Rows, each with roughly how far along a hidden order it lies (0 to 30)
[ -1.2  -7.1 -50.4  -2.5 -13.0  14.4  -4.2   2.7  -2.6  11.3   0.6   1.5
  18.6  -4.6 -10.9  11.0 -82.5  -8.0  -3.1  58.8  -8.1   7.0  -2.9  -1.6
  59.4  75.5   7.1  -0.2  10.3   6.4 -16.5  45.4  -4.2 -41.9   1.5  50.4
  19.7  -3.8   7.4   4.7  -5.7   7.3  -6.3  16.0 -26.7   5.2 -13.1  12.5
 -70.7  -2.5 -15.6 -99.9   1.3   6.8  -4.4  11.5  15.5 -45.6  -8.2  -8.2
  -3.3   3.9   1.0 -12.3 -15.9   5.9 -53.6 -26.0   2.9  22.1  38.5   3.8
   1.3  -4.7 -24.1   0.1  58.6  -6.0 -12.4 -23.9  28.7 -14.2 -17.0   5.6
 -13.8 -85.4 -46.1   0.6  70.5  44.0  15.1 -21.6  28.3  68.2   1.6 -10.1
  20.9 -45.6  18.9  -9.6  11.6  -6.6  34.0]	0
[  5.4  -2.1  -3.8   3.6 -19.3   9.6   4.8   0.0  -5.4  -0.3 -13.7  -1.3
  44.0  -4.1   5.0  -5.8 -92.3 -10.2  54.9   3.1  -2.2   2.7  25.2   5.1
  34.0  -2.2  15.5  -0.3   7.5  14.0 -29.7  29.2  -1.4 -39.6   3.1 -51.0
   9.6 -18.3  -0.3   0.0 -13.5  -0.5  -9.8 -16.7 -47.2  12.1  68.7  13.2
  -7.8 -17.5 -27.4 -59.2  -1.6 -20.8   6.1   8.5  -0.9   1.9 -14.5  19.8
  -6.0 -13.1   1.2 -12.1 -75.8   0.6 -73.1 -16.5 -12.6   9.5   1.3  32.3
  -1.1  -1.6 -10.2  -1.4  -3.2  -0.4  13.0  49.1  16.8  -4.2   1.1  -5.7
 -17.5 -47.0  -5.7 -24.0   0.7 -39.2  20.9  54.0  -0.4  68.5  19.6 -11.2
  -2.7  17.1 -12.4   3.3  -1.4 -21.8  35.3]	30
[  3.8  -0.4  -4.4   2.2 -15.6  -0.6   8.0   2.6 -37.8  -1.7 -21.8  -9.2
  30.8  -1.8   1.1  -1.2  -6.5 -13.4  42.9  16.6  -9.6  -1.4  18.5   4.8
  -0.3  80.5  19.0   5.9  10.9  10.8  -3.2  -2.4  -1.2 -38.1   0.4 -26.6
   9.0 -11.4   4.5  -2.7 -11.4  14.9 -11.1   5.2  -7.9  -1.6  64.8  16.9
 -60.8 -12.0 -27.8 -65.2  37.7 -17.5   4.6   7.6   5.4  -5.5  -2.4  15.1
  -6.1  -0.4   2.2  -3.1 -95.3   9.1  -9.5  -4.3  -0.5 -10.0  12.7  24.3
  -2.6  -3.8 -19.5  -2.7  43.8   0.4  51.5  -9.5   6.3 -11.6   2.6  -2.1
  -1.7 -50.4  -2.0 -19.3  50.6  -7.0  18.0  25.5  11.5   1.3  14.5  -5.1
 -11.9  -3.7  -2.6   3.1   1.4 -19.3  24.2]	20
[  4.1  -0.9 -13.6   7.7 -17.1  18.0  13.2   3.6 -24.6 -12.3   0.3  -4.3
  32.6 -23.2  10.1  -1.6 -86.5 -23.7  34.2  33.0 -13.0 -28.1   1.1   4.3
  39.2  18.7  34.1   2.0  -6.2  10.3  -1.7  31.4   2.7 -42.8  -9.4 -14.4
  25.8  -3.4   5.5 -12.9  -3.5   1.9  -0.3 -10.6 -11.8   8.7  68.8  47.4
  -0.1  -7.5 -26.0 -60.3  35.6  -7.1   3.2  -0.5 -16.9 -34.9  -4.3   8.2
  -5.7 -13.8   3.0  -0.9   5.4   6.4  -2.1 -22.6  -5.2 -24.8  11.9  31.5
   5.8 -10.9 -10.4  -4.0  59.6   7.6  14.5  16.7  10.2  -0.5   2.3  -3.9
 -20.9 -33.0 -55.3  -1.4  49.1  24.5   0.8   2.5 -12.7  58.5  -1.8  12.1
  -1.6  33.6 -10.2 -30.6 -10.5  -9.8  18.6]	3
[  5.1   0.6 -27.1   2.8  -9.3  -1.4   0.6   2.4 -29.7 -40.7  -1.6  -9.4
  32.9 -13.7  -8.9 -10.6 -88.0   3.9  36.0   9.6  -1.1 -11.2   4.2  -4.9
  33.1  60.8 -12.2   9.9  18.3  -2.0 -28.2   5.2  -2.3 -19.9   8.7  18.2
  22.0  -8.7   3.8   5.1  -5.7   6.2 -12.8  -5.7   5.1  12.2  48.4   9.2
 -46.6 -15.7  -2.8  -1.5  45.6 -16.7   9.9   4.5   7.6 -41.3   0.9   9.9
  -3.0   3.3  -1.0  -5.1  -4.5   8.2 -50.4  13.8  -5.0  -9.7  15.2  24.0
   4.9   0.9  13.6  -1.7   0.5  -2.6  40.4  47.4  17.9  -9.2  -1.7   1.4
   3.0 -78.2 -58.9 -19.2  49.9   1.4  17.4  17.4   6.3   2.9  20.3  -2.1
   9.0 -31.1   8.6 -11.7 -15.9  -2.8  42.4]	29
[  2.0  -4.2 -32.9  -5.8  -0.4  12.9  -0.1   2.8 -33.9  -5.6 -20.0   4.5
   1.1 -13.1   1.5   1.4 -89.1 -12.4  40.6  20.1  -5.5  10.6  15.7   6.4
  45.1 -11.1  -2.2   3.9  -1.8   7.8  -2.4  33.6  -1.8 -37.6  -1.1 -20.9
  28.0  -2.1  -0.5  -5.8  -2.6  14.3  -0.3  -0.8 -36.8   9.2  60.9  -5.2
 -11.2   1.8  -8.8 -13.1  45.0  -6.5   3.0  16.3   6.7 -43.7  -8.2  16.5
  -5.0 -14.4   1.4 -10.4 -56.2   8.5 -66.8 -21.2   0.0 -26.8  16.7  23.6
   1.4  -3.8 -17.4  -1.5  55.1   1.4  51.3  32.0  16.0  -4.9  -0.5  -2.5
 -17.8 -51.1 -61.6 -18.4  57.2  -8.5  19.0 -23.8   8.4  61.7  15.8  -5.0
   0.0  -1.9  -2.4   5.0 -14.0 -22.4  29.7]	18
[  6.2   1.3  -1.4  14.2 -21.9  29.4  13.3   0.6 -31.2 -17.9 -32.2   8.1
  34.2  -5.7  11.2  -5.6 -68.0  -9.9  42.9  27.7 -14.7 -47.8  18.6   3.7
  19.1  99.9  31.6   4.6  -5.8  14.2  -3.8  -7.8   4.1 -50.8  -3.0   7.8
  15.6  -8.7   0.1 -10.4  -3.5  -1.8  -7.1 -15.4 -13.6   1.7  72.9  22.1
 -68.5  -9.5 -20.1  14.8   1.3   0.3   1.8  -6.4 -24.6  -0.8  -5.2  23.3
  -5.4  -4.6   6.3  -1.0 -21.3   4.9 -68.9 -13.0  -4.1 -65.7 -11.3  38.0
  -2.5  -9.7 -50.8  -6.5  49.8   9.6  61.9  55.5 -12.8  -2.7   8.8  -7.3
  -2.8 -11.0 -56.2  -1.7  39.8   4.4   7.5  14.6 -20.9  -4.6   7.0  10.4
 -11.6  57.3  -9.7 -28.3 -18.8 -11.3  -9.9]	6
[  0.6  -0.2 -24.8  -2.7  -0.5  16.0   0.5   1.7 -34.8 -20.6 -26.2   3.2
   0.0  -3.4  -1.4   0.0 -89.0 -20.2  36.4  26.2   0.3 -18.8  -3.3   0.4
  37.0  92.3  -1.3   4.7   7.9  12.6 -12.4  -1.6   0.1 -47.4  -0.4  -6.6
   1.9  -0.8   0.0   1.4  -7.5   9.6   0.7   1.1  -2.0  10.0   2.6  -2.9
 -68.0   0.6 -26.5  -4.6  -1.3   1.7   1.9   4.9 -10.6 -46.7 -10.4  16.8
  -4.7 -13.3  -0.3  -8.3 -81.2   8.1 -57.3 -19.9  -6.3 -23.7  16.5  24.6
  -0.9  -4.5  -1.7  -1.4  -3.6   2.4  46.9  51.6   0.4   1.5  -0.7  -3.0
  -1.0 -54.2 -59.4 -22.0  -4.4  -8.1  17.2  33.1  -0.2  56.3  15.4  -0.4
  -1.7   7.2  -1.7 -14.7 -10.1 -17.0  27.3]	15
[  5.4   1.0 -17.3   5.0  -6.3  15.7  10.0   0.3 -33.5 -15.1 -20.7   8.0
  34.7 -10.3   9.1   2.6 -84.8 -21.4   9.3  12.2  -7.9  -1.0   0.4   4.2
  33.6  16.4  26.5   9.4   4.3  16.7   3.8  -7.2   1.2 -41.2  -0.6 -39.6
   0.3  -4.3   3.8 -12.6 -14.8   9.9 -11.6 -19.1 -37.7  10.4  68.1  31.8
 -59.4 -13.4 -21.1  -3.1  40.8 -23.2  -0.2   4.6 -12.0   0.8 -14.4  22.7
  -5.7 -17.9   6.3   5.0 -62.4   9.1 -67.0   1.8  -8.5 -50.3 -10.8  29.8
  -5.6  -6.0  -8.1  -3.6  43.5   3.2  63.4  59.5   8.8  11.1  11.7  -8.0
  -3.0  24.5 -17.5   1.7  48.7 -30.5  22.4  41.8  -5.8  69.0  14.1   0.7
  -9.2  38.5 -13.8  -0.5 -27.6 -15.6  -9.3]	23
[  7.4   3.8  14.5   1.3 -20.1   5.6  11.3   0.3  -1.1 -50.1 -14.7   4.5
  43.8  -5.4   8.3 -10.2 -89.8 -26.8  51.6   7.0  -2.7 -40.3  27.6   2.5
  25.7  91.6   9.6  13.3   6.7  16.2   7.5  33.6   2.7  -7.8  -1.4 -36.8
  -1.3 -10.8   0.1 -13.8 -10.6  15.2 -11.5 -14.9 -27.9   2.7  75.7  16.3
 -48.8 -20.3  -7.0 -44.9  57.6  -7.1  -0.2   1.6 -20.8   0.9 -11.6  25.6
  -1.9  -2.8   5.4   5.1  10.7   7.9 -66.7   3.8  -2.6 -63.7  -1.5   8.5
   9.5  -3.6 -28.1  -4.5  -5.7   6.1  61.0  25.4 -11.0  -7.7  15.0  -8.6
  -1.1  23.8  -2.9 -24.4  40.4 -26.8  30.3   0.8 -16.8  55.6  -2.2   7.7
 -24.1  55.3 -11.0  -7.1 -30.6 -16.9  20.8]	27
[  1.7  -3.6 -44.8   8.1   5.2   7.2  -2.9  -0.8 -27.9   9.3  -0.4  -6.8
  26.9   0.0 -12.3  -0.1 -90.2  -8.1  20.5  37.5  -9.6  18.7  16.3  -2.8
  42.9 -24.6  -8.6   3.2   4.9   7.1  -5.6  44.4  -3.1 -30.6   0.8  19.3
  47.4  -7.2  -0.3   0.4  -4.6  19.0  -9.5  13.9 -30.7   9.3  39.8  13.0
  -0.1  -6.0 -38.3 -84.8  46.3   6.1   3.0   7.9  12.2 -44.1  -9.4   8.5
   1.4   2.0  -3.3 -15.5 -53.9   7.0   5.3 -27.9   3.0  22.6  29.4  12.7
  13.5  -3.7  14.9   0.0  43.7  -3.0 -11.3  12.0   8.6 -19.7 -12.1   5.5
   3.1 -80.6 -49.0 -17.9  57.0  25.8  16.7  22.8  18.2   9.0  15.3  -6.3
  11.3 -38.5   9.7 -15.4  12.3 -21.0   4.7]	12
[  6.9   3.8   1.8   6.2 -13.5  10.1  10.3   2.0 -32.8 -33.5 -20.9 -11.5
  39.8 -23.0  -2.4  -2.3   4.0 -18.7  -4.4  14.5  -2.1  -3.2   1.6  -1.7
  -2.3   1.2  21.5   8.2  16.4  13.4 -21.6  42.8   0.4 -32.5   4.1   7.1
  11.9 -10.7   0.2  -0.2   1.8  18.8  -1.2  -4.2 -33.3  12.3  58.4  15.7
   3.6 -13.3   5.5 -51.7  40.2 -31.0  10.2   5.2  -5.3 -45.9  -8.7  12.6
  -4.4  -8.3  -0.7 -12.9 -48.7  -1.1 -45.5   4.1  -0.1 -23.0   7.2  32.3
   2.5   0.3 -18.2  -5.0  44.9   0.4  57.7  58.1  10.8 -21.6   3.7   0.0
 -17.7 -50.1 -63.8  -0.1  -0.5   4.1  23.1  73.1  -1.5  62.6  17.1   1.8
 -18.8  -1.5  -5.5  -0.7 -20.6  -0.6   1.9]	25
[  3.9  -2.0 -26.6   8.5 -19.8  19.3   8.9   3.2 -33.9 -17.4 -29.2   2.3
  32.1  -2.6   1.8   2.7 -55.4 -16.2  40.0  -4.0  -8.1  -1.3  17.1  -1.2
   2.1  -0.1   1.0   6.3   5.2  11.7   0.8  36.6   0.1 -50.0  -1.4   9.4
   0.3  -8.8   5.9  -7.3 -10.3  -0.6   0.4  -0.6  -5.3   7.4  65.1  25.2
 -68.8  -7.8 -26.6 -82.1   2.3  -5.1   0.2  10.3  -9.0 -36.1  -2.7  21.0
  -0.9  -0.3   3.9  -6.2 -37.3   6.7 -80.8 -25.2  -0.8  -3.7  11.2  25.7
   9.2  -1.0 -29.3   0.3  45.0   3.1  48.5  39.2  13.6  -7.1   1.8  -2.0
 -17.0 -41.4  -1.2  -1.5  39.9   2.5  20.7  12.9  -1.2  55.0  12.4  -2.7
  -5.1  10.3  -3.7   2.2  -9.8 -16.0  19.0]	9
